Below are the code and all the weights of a small trained network. Each question names an input and a class and asks about switching units off, where a switched-off unit gives its printed mean instead of its output.

import numpy as np


def w(rows, s, z=0):
    codes = np.array(rows[::2]) - 128.0
    scale = np.full(codes.shape[1], s)
    scale[-1] = z or s
    return codes * scale


def f(y):
    return y / 2 * (1 + np.tanh(0.7978845608 * (y + 0.044715 * y**3)))


def log_softmax(a):
    a = a - a.max(-1, keepdims=True)
    return a - np.log(np.exp(a).sum(-1, keepdims=True))


def net(x, mask):
    res = np.array(x, float).reshape(1, 7) / 4 @ E
    y = f(res @ A[0][:, :-1].T + A[0][:, -1])
    res = res + np.where(mask, y, B[0][:, -1]) @ B[0][:, :-1]
    return log_softmax(res[-1] @ U[:, :-1].T + U[:, -1])


A, B = {}, {}
E = w([
[141,72,100,160,165,176,98,106,160,114],'x0',
[122,55,91,109,231,149,146,118,129,151],'x1',
[114,133,153,101,205,141,227,94,166,170],'x2',
[16,78,110,157,140,173,211,129,40,68],'x3',
[124,181,160,43,151,128,134,67,70,171],'x4',
[91,123,70,100,136,119,63,173,1,71],'x5',
[182,238,51,67,154,122,195,136,121,78],'x6',
],0.009)
A[0] = w([
[98,104,80,181,120,122,116,198,80,75,219],'neuron 0',
[116,115,175,147,66,125,64,98,93,138,97],'neuron 1',
[136,207,161,123,134,158,92,91,174,99,151],'neuron 2',
[152,156,133,101,169,177,57,60,137,105,30],'neuron 3',
[139,128,57,112,216,126,230,150,168,107,162],'neuron 4',
[180,179,105,70,116,121,117,78,95,154,90],'neuron 5',
[125,107,98,142,159,156,208,119,136,123,118],'neuron 6',
[136,165,112,85,109,119,143,107,44,129,26],'neuron 7',
[143,191,140,73,151,69,137,183,132,145,30],'neuron 8',
[210,89,65,147,115,104,5,164,201,119,88],'neuron 9',
[113,154,119,161,116,149,74,127,51,101,19],'neuron 10',
[125,60,152,84,221,93,59,150,119,181,108],'neuron 11',
[133,113,175,180,96,114,133,147,248,144,254],'neuron 12',
],0.014,0.0031)
B[0] = w([
[89,44,127,121,129,114,117,138,54,80,223],'neuron 0',
[142,47,92,120,175,125,178,98,151,111,181],'neuron 1',
[164,195,87,110,170,135,120,75,119,130,175],'neuron 2',
[136,117,94,146,164,112,173,116,127,141,157],'neuron 3',
[161,127,56,125,213,162,164,73,155,170,244],'neuron 4',
[130,217,167,121,131,160,182,108,73,156,188],'neuron 5',
[167,99,88,144,179,108,141,91,106,111,198],'neuron 6',
[144,199,69,112,95,95,77,142,146,89,177],'neuron 7',
[117,188,152,130,70,123,84,103,104,103,185],'neuron 8',
[165,95,75,98,152,101,66,206,250,141,251],'neuron 9',
[125,109,87,115,182,135,65,193,141,115,176],'neuron 10',
[126,123,114,156,147,163,211,52,106,112,203],'neuron 11',
[111,120,209,131,62,106,171,98,207,159,250],'neuron 12',
],0.013,0.017)
U = w([
[111,103,91,171,189,170,204,43,18,110,228],'0',
[169,254,155,95,64,114,112,111,69,146,151],'1',
[88,58,198,227,71,125,180,91,100,139,76],'2',
[134,148,183,196,97,214,88,205,61,191,3],'3',
[120,98,94,120,121,102,60,193,74,81,119],'4',
[212,143,123,126,136,116,151,89,182,193,136],'5',
],0.0071,0.0047)

Each question gives the input, the list of numbers given to net, and the class t.
The units are the neurons (one row each of A and B). Each row of codes is followed by its name. A weight is (code - 128) times the scale printed after its matrix; where a second scale follows, it is the last column's (A, B and U).
mask holds one flag per neuron, in row order. A switched-off neuron (its flag False) gives its mean, the last column of its row in B, instead of its output. The means were averaged over made-up inputs and are rounded, as every weight is.
A unit's drop is (log p(t) with every unit on - log p(t) with that unit switched off) / (log p(t) with every unit on - log p(t) with every unit switched off).
The circuit of an input: a set's keep is (log p(t) with only the set's units on - log p(t) with every unit switched off) / (log p(t) with every unit on - log p(t) with every unit switched off). Starting from the 12 units with the biggest drops (on a tie, the unit counted first), units are removed one at a time, each time the one whose removal leaves the highest keep (on an exact tie, the one counted first), for as long as the keep stays at least 0.8.
units of the circuit, in order: the units of the circuit, biggest drop first
unit that matters most: the unit with the biggest drop
k most important neurons: the k neurons with the biggest drops, biggest first
drop of u: that unit's drop, to one decimal
input [-6,-4,1,-3,6,6,-5], class 1: unit that matters most -> neuron 7
input [-5,0,5,-3,-6,-6,-5], class 2: units of the circuit, in order -> [neuron 12; neuron 4]
input [6,6,3,-4,1,1,0], class 0: 2 most important neurons -> [neuron 11; neuron 12]
input [-2,-1,6,-4,4,0,-8], class 2: units of the circuit, in order -> [neuron 4; neuron 9]
input [-7,-1,-8,1,-1,-7,-4], class 2: units of the circuit, in order -> [neuron 4; neuron 12]
input [-7,4,1,-2,-6,-6,-4], class 2: units of the circuit, in order -> [neuron 12; neuron 4]
input [3,0,7,2,0,-2,1], class 0: 2 most important neurons -> [neuron 9; neuron 6]
input [0,0,-5,-2,-8,0,-4], class 4: 3 most important neurons -> [neuron 9; neuron 0; neuron 4]
input [-7,-1,-5,4,3,4,5], class 4: 2 most important neurons -> [neuron 10; neuron 0]
input [3,-4,6,-2,7,-3,-8], class 2: 3 most important neurons -> [neuron 9; neuron 4; neuron 12]
input [-4,3,-5,-5,6,6,0], class 1: 2 most important neurons -> [neuron 5; neuron 7]
input [7,-6,6,2,3,-1,1], class 0: 2 most important neurons -> [neuron 9; neuron 12]
input [5,5,2,-3,8,-7,-3], class 0: 2 most important neurons -> [neuron 9; neuron 11]
input [-6,3,-1,3,-5,1,-6], class 2: units of the circuit, in order -> [neuron 4]
input [-6,-7,-7,-8,-1,2,4], class 1: 3 most important neurons -> [neuron 8; neuron 5; neuron 4]
input [-5,-2,5,-4,-6,-8,-5], class 2: 2 most important neurons -> [neuron 12; neuron 4]
input [-1,7,-3,-8,5,8,-5], class 0: 2 most important neurons -> [neuron 11; neuron 12]
input [-2,0,-2,4,-3,2,0], class 4: 2 most important neurons -> [neuron 4; neuron 11]
input [3,-4,0,4,-3,4,-2], class 4: drop of neuron 4 -> 0.2
input [-2,4,7,-7,8,0,-8], class 0: unit that matters most -> neuron 11
input [-6,2,-3,6,-5,-4,-3], class 2: drop of neuron 4 -> 0.1
input [-3,-8,1,-7,-7,8,-6], class 4: drop of neuron 0 -> 0.1
input [-5,2,-5,-6,7,2,3], class 1: drop of neuron 1 -> 0.0
